Below is a small trained network, with its code and all its weights. Each question gives an input and a class and asks what happens when units are switched off, that is, made to give their printed mean instead of their output.

import numpy as np


def w(rows, s, z=0):
    codes = np.array(rows[::2]) - 128.0
    scale = np.full(codes.shape[1], s)
    scale[-1] = z or s
    return codes * scale


def norm(h):
    return h / np.sqrt((h * h).mean(-1, keepdims=True) + 1e-5)


def f(y):
    return np.maximum(y, 0)


def log_softmax(a):
    a = a - a.max(-1, keepdims=True)
    return a - np.log(np.exp(a).sum(-1, keepdims=True))


def net(x, mask):
    res = np.array(x, float).reshape(1, 3) / 4 @ E
    u = 0
    for l in range(2):
        y = f(norm(res) @ A[l][:, :-1].T + A[l][:, -1])
        res = res + np.where(mask[u : u + 6], y, B[l][:, -1]) @ B[l][:, :-1]
        u += 6
    return log_softmax(norm(res)[-1] @ U[:, :-1].T + U[:, -1])


A, B = {}, {}
E = w([
[127,185,109,103,119,104,43],'x0',
[180,200,129,200,206,87,152],'x1',
[165,126,124,156,5,182,129],'x2',
],0.011)
A[0] = w([
[84,12,135,111,187,142,149,11],'L0N0',
[172,121,137,152,86,134,119,134],'L0N1',
[118,137,159,92,64,176,132,111],'L0N2',
[78,63,195,84,90,153,159,97],'L0N3',
[157,122,150,174,145,141,169,100],'L0N4',
[74,125,125,26,164,151,63,128],'L0N5',
],0.011,0.012)
B[0] = w([
[79,246,213,44,124,174,77,180],'L0N0',
[141,122,56,131,139,153,166,204],'L0N1',
[109,133,144,95,169,166,160,211],'L0N2',
[198,49,58,115,166,184,166,223],'L0N3',
[104,74,164,147,95,91,80,180],'L0N4',
[74,94,129,149,63,64,68,253],'L0N5',
],0.014,0.0064)
A[1] = w([
[170,161,116,183,41,109,179,120],'L1N0',
[86,116,138,2,57,214,129,128],'L1N1',
[82,107,224,108,173,58,137,66],'L1N2',
[174,192,45,132,69,113,57,88],'L1N3',
[170,121,163,154,87,173,215,104],'L1N4',
[81,98,232,138,164,69,216,1],'L1N5',
],0.011,0.0073)
B[1] = w([
[70,37,70,95,111,82,103,173],'L1N0',
[158,245,197,159,197,90,112,245],'L1N1',
[175,187,151,108,106,244,164,180],'L1N2',
[192,110,175,88,175,242,233,186],'L1N3',
[93,130,118,166,90,40,107,176],'L1N4',
[154,52,20,149,44,148,198,159],'L1N5',
],0.011)
U = w([
[135,228,215,97,180,146,95,83],'0',
[185,75,61,168,128,183,246,77],'1',
[33,2,88,162,53,15,59,252],'2',
],0.016,0.0031)

Each question gives the input, the list of numbers given to net, and the class t.
The units are the neurons (one row each of A and B). Each row of codes is followed by its name. A weight is (code - 128) times the scale printed after its matrix; where a second scale follows, it is the last column's (A, B and U).
mask holds one flag per neuron, layer by layer. A switched-off neuron (its flag False) gives its mean, the last column of its row in B, instead of its output. The means were averaged over made-up inputs and are rounded, as every weight is.
A unit's drop is (log p(t) with every unit on - log p(t) with that unit switched off) / (log p(t) with every unit on - log p(t) with every unit switched off).
The circuit of an input: a set's keep is (log p(t) with only the set's units on - log p(t) with every unit switched off) / (log p(t) with every unit on - log p(t) with every unit switched off). Starting from all 12 units, units are removed one at a time, each time the one whose removal leaves the highest keep (on an exact tie, the one counted first), for as long as the keep stays at least 0.8.
units of the circuit, in order: the units of the circuit, biggest drop first
top k neurons: the k neurons with the biggest drops, biggest first
top k neurons in layer l: the k neurons of layer l with the biggest drops, biggest first
drop of u: that unit's drop, to one decimal
input [-6,-5,-4], class 0: units of the circuit, in order -> [L0N0]
input [-5,4,1], class 2: top 2 neurons in layer 0 -> [L0N0 L0N2]
input [0,4,7], class 2: top 2 neurons -> [L1N0 L1N4]
input [8,5,1], class 1: top 3 neurons -> [L1N3 L1N1 L0N0]
input [7,8,2], class 1: top 2 neurons -> [L1N1 L1N3]
input [4,-3,6], class 0: top 2 neurons -> [L1N1 L0N2]
input [1,-4,3], class 0: top 3 neurons -> [L1N1 L0N2 L1N5]
input [8,1,4], class 1: top 2 neurons in layer 0 -> [L0N0 L0N1]
input [5,0,0], class 2: top 3 neurons -> [L0N5 L1N1 L0N0]
input [-1,1,4], class 2: top 2 neurons -> [L1N4 L0N0]
input [0,8,4], class 2: top 3 neurons -> [L1N0 L0N4 L1N2]
input [-4,1,-8], class 1: top 2 neurons -> [L1N5 L1N1]
input [-2,-8,-2], class 0: top 2 neurons -> [L1N1 L0N0]
input [8,-8,8], class 0: units of the circuit, in order -> [L1N1]
input [-1,-7,-4], class 0: top 2 neurons -> [L0N0 L1N1]
input [-8,-3,-4], class 0: drop of L0N0 -> 1.6
input [7,2,7], class 1: drop of L1N3 -> 0.1
input [5,4,1], class 1: drop of L1N1 -> 0.3
